Here is a tiny trained network, its code and every weight. The questions are about switching its units off for an input and a target symbol, where a switched-off unit gives its printed mean instead of its output.

import numpy as np


def w(rows, s, z=0):
    codes = np.array(rows[::2]) - 128.0
    scale = np.full(codes.shape[1], s)
    scale[-1] = z or s
    return codes * scale


def norm(h):
    return h / np.sqrt((h * h).mean(-1, keepdims=True) + 1e-5)


def f(y):
    return y / 2 * (1 + np.tanh(0.7978845608 * (y + 0.044715 * y**3)))


def softmax(a):
    e = np.exp(a - a.max(-1, keepdims=True))
    return e / e.sum(-1, keepdims=True)


def log_softmax(a):
    a = a - a.max(-1, keepdims=True)
    return a - np.log(np.exp(a).sum(-1, keepdims=True))


def net(x, mask):
    ids = ['ΓΘΛΨαζημ'.index(c) for c in x.split()]
    T = len(ids)
    res = E[ids] + P[:T]
    u = 0
    for l in range(2):
        r = norm(res)
        for j in range(2):
            rows = slice(2 * j, 2 * j + 2)
            q, k, v = (r @ M[l][rows].T for M in (Q, K, V))
            z = softmax(np.where(np.tri(T) > 0, q @ k.T / 2**0.5, -1e9)) @ v
            o = O[l][rows]
            res = res + np.where(mask[u + j], z, o[:, -1]) @ o[:, :-1]
        u += 2
        y = f(norm(res) @ A[l][:, :-1].T + A[l][:, -1])
        res = res + np.where(mask[u : u + 8], y, B[l][:, -1]) @ B[l][:, :-1]
        u += 8
    return log_softmax(norm(res)[-1] @ U[:, :-1].T + U[:, -1])


Q, K, V, O, A, B = {}, {}, {}, {}, {}, {}
E = w([
[77,115,151,166],'Γ',
[132,173,169,33],'Θ',
[34,253,178,188],'Λ',
[90,239,54,184],'Ψ',
[147,113,62,73],'α',
[112,113,37,101],'ζ',
[164,115,102,57],'η',
[161,130,114,55],'μ',
],0.0038)
P = w([
[113,91,200,46],'0',
[82,147,130,58],'1',
[204,49,123,227],'2',
[154,158,138,86],'3',
[67,139,136,112],'4',
[203,65,141,246],'5',
[160,138,127,117],'6',
[52,133,125,129],'7',
[196,75,158,253],'8',
[158,136,128,133],'9',
[51,130,123,125],'10',
],0.0039)
Q[0] = w([
[58,123,37,94],'0.h1',
[254,106,122,175],'0.h1',
[146,127,84,237],'0.h2',
[109,114,216,82],'0.h2',
],0.0076)
K[0] = w([
[99,179,192,230],'0.h1',
[182,108,163,37],'0.h1',
[105,19,188,125],'0.h2',
[77,254,85,134],'0.h2',
],0.0068)
V[0] = w([
[206,24,4,1],'0.h1',
[220,239,44,109],'0.h1',
[148,141,127,242],'0.h2',
[61,255,108,135],'0.h2',
],0.0029)
O[0] = w([
[174,108,106,179,172],'0.h1',
[137,153,67,3,139],'0.h1',
[103,189,103,96,2],'0.h2',
[118,76,50,183,137],'0.h2',
],0.0043,0.0016)
A[0] = w([
[94,194,128,145,96],'0.n1',
[145,174,123,50,174],'0.n2',
[123,165,119,195,82],'0.n3',
[51,177,45,99,82],'0.n4',
[139,152,93,166,3],'0.n5',
[86,106,173,194,182],'0.n6',
[2,107,197,80,87],'0.n7',
[48,102,100,100,74],'0.n8',
],0.0066,0.002)
B[0] = w([
[153,92,95,63,151],'0.n1',
[113,254,91,94,236],'0.n2',
[156,56,190,51,134],'0.n3',
[51,122,91,102,242],'0.n4',
[182,32,239,120,100],'0.n5',
[198,143,24,73,173],'0.n6',
[131,99,179,231,255],'0.n7',
[80,116,153,173,175],'0.n8',
],0.0045,0.0025)
Q[1] = w([
[167,59,246,170],'1.h1',
[55,181,95,91],'1.h1',
[128,110,182,150],'1.h2',
[112,124,66,167],'1.h2',
],0.011)
K[1] = w([
[89,55,254,111],'1.h1',
[119,217,2,197],'1.h1',
[98,139,196,96],'1.h2',
[235,76,179,182],'1.h2',
],0.0066)
V[1] = w([
[107,162,212,100],'1.h1',
[133,130,95,3],'1.h1',
[82,105,106,57],'1.h2',
[86,106,62,183],'1.h2',
],0.0057)
O[1] = w([
[111,195,4,119,174],'1.h1',
[242,163,134,13,250],'1.h1',
[78,138,20,181,60],'1.h2',
[86,113,125,62,93],'1.h2',
],0.0037,0.0022)
A[1] = w([
[123,99,195,95,149],'1.n1',
[195,156,149,125,68],'1.n2',
[139,167,92,170,32],'1.n3',
[45,122,143,217,144],'1.n4',
[93,91,125,182,154],'1.n5',
[97,119,1,103,110],'1.n6',
[162,99,171,178,6],'1.n7',
[192,49,72,153,205],'1.n8',
],0.0074,0.0011)
B[1] = w([
[146,218,69,201,118],'1.n1',
[86,45,75,131,196],'1.n2',
[79,155,134,230,140],'1.n3',
[175,75,74,91,234],'1.n4',
[137,142,63,95,159],'1.n5',
[170,114,254,155,217],'1.n6',
[98,96,186,95,147],'1.n7',
[68,214,142,93,252],'1.n8',
],0.0045,0.0024)
U = w([
[115,52,81,151,251],'Γ',
[139,207,149,219,127],'Θ',
[45,141,56,81,59],'Λ',
[54,152,197,19,118],'Ψ',
[201,94,158,72,121],'α',
[152,53,254,145,205],'ζ',
[195,140,92,74,83],'η',
[189,139,101,104,78],'μ',
],0.0094,0.003)

Each question gives the input, a string of symbols that net reads in full, and the target symbol t.
The units are the heads (2 rows each of Q, K, V and O) and the neurons (one row each of A and B). Each row of codes is followed by its name. A weight is (code - 128) times the scale printed after its matrix; where a second scale follows, it is the last column's (O, A, B and U).
mask holds one flag per unit, layer by layer, with each layer's heads first. A switched-off unit (its flag False) gives its mean, the last column of its rows in O or B, instead of its output. The means were averaged over made-up inputs and are rounded, as every weight is.
A unit's drop is (log p(t) with every unit on - log p(t) with that unit switched off) / (log p(t) with every unit on - log p(t) with every unit switched off).
The circuit of an input: a set's keep is (log p(t) with only the set's units on - log p(t) with every unit switched off) / (log p(t) with every unit on - log p(t) with every unit switched off). Starting from the 12 units with the biggest drops (on a tie, the unit counted first), units are removed one at a time, each time the one whose removal leaves the highest keep (on an exact tie, the one counted first), for as long as the keep stays at least 0.8.
units of the circuit, in order: the units of the circuit, biggest drop first
top k neurons: the k neurons with the biggest drops, biggest first
top k neurons in layer l: the k neurons of layer l with the biggest drops, biggest first
heads that matter: for each layer, one digit per head in row order, 1 if its drop is at least 0.15 and else 0, layers parted by /
input Ψ Γ α, target Ψ: heads that matter -> 01 / 01
input Θ Θ α α η Γ η μ Λ Θ η, target Γ: units of the circuit, in order -> [0.n7 1.n4 0.h1 1.h1]
input Θ μ Θ η ζ, target ζ: units of the circuit, in order -> [1.n6]
input Ψ μ α μ ζ μ, target Ψ: top 3 neurons -> [1.n8 0.n7 0.n2]
input ζ Θ Ψ, target ζ: top 3 neurons in layer 1 -> [1.n7 1.n8 1.n4]
input Γ Ψ Λ ζ Θ Λ ζ Λ Γ, target Γ: top 2 neurons -> [0.n2 0.n4]
input ζ η ζ Θ Θ Θ α η Λ, target ζ: units of the circuit, in order -> [0.n2 0.n3]
input Ψ Γ Λ Λ η Ψ ζ ζ Λ Λ, target Ψ: units of the circuit, in order -> [0.n3 0.n1]
input Γ α α Θ ζ Θ η Θ μ, target Γ: heads that matter -> 00 / 10
input ζ Θ Ψ μ μ ζ, target ζ: top 2 neurons in layer 0 -> [0.n2 0.n4]
input μ α Θ Θ ζ Θ Λ Θ, target Λ: heads that matter -> 11 / 00
input ζ ζ η ζ ζ Ψ μ Θ Ψ, target ζ: units of the circuit, in order -> [1.h1 1.n7 0.n3]
input Θ Ψ Γ, target Θ: units of the circuit, in order -> [1.h1 1.n8 1.n6 0.h1]
input Λ α Λ μ Γ, target Γ: units of the circuit, in order -> [0.n7 1.n4]
input ζ α Θ ζ η α Θ ζ ζ Γ ζ, target Γ: units of the circuit, in order -> [0.h1 0.n7 1.n4]
input η Γ Γ, target η: top 3 neurons -> [0.n6 0.n7 1.n8]
input Ψ Θ Θ ζ ζ Θ, target Ψ: top 3 neurons in layer 0 -> [0.n7 0.n2 0.n8]
input Λ Θ Θ, target Λ: top neuron in layer 0 -> [0.n2]
input Ψ Λ Λ Γ ζ, target Γ: top 4 neurons in layer 0 -> [0.n7 0.n2 0.n8 0.n5]
input μ ζ Λ Γ Γ Θ ζ ζ ζ ζ α, target Γ: units of the circuit, in order -> [0.h1 0.n7 1.n4]
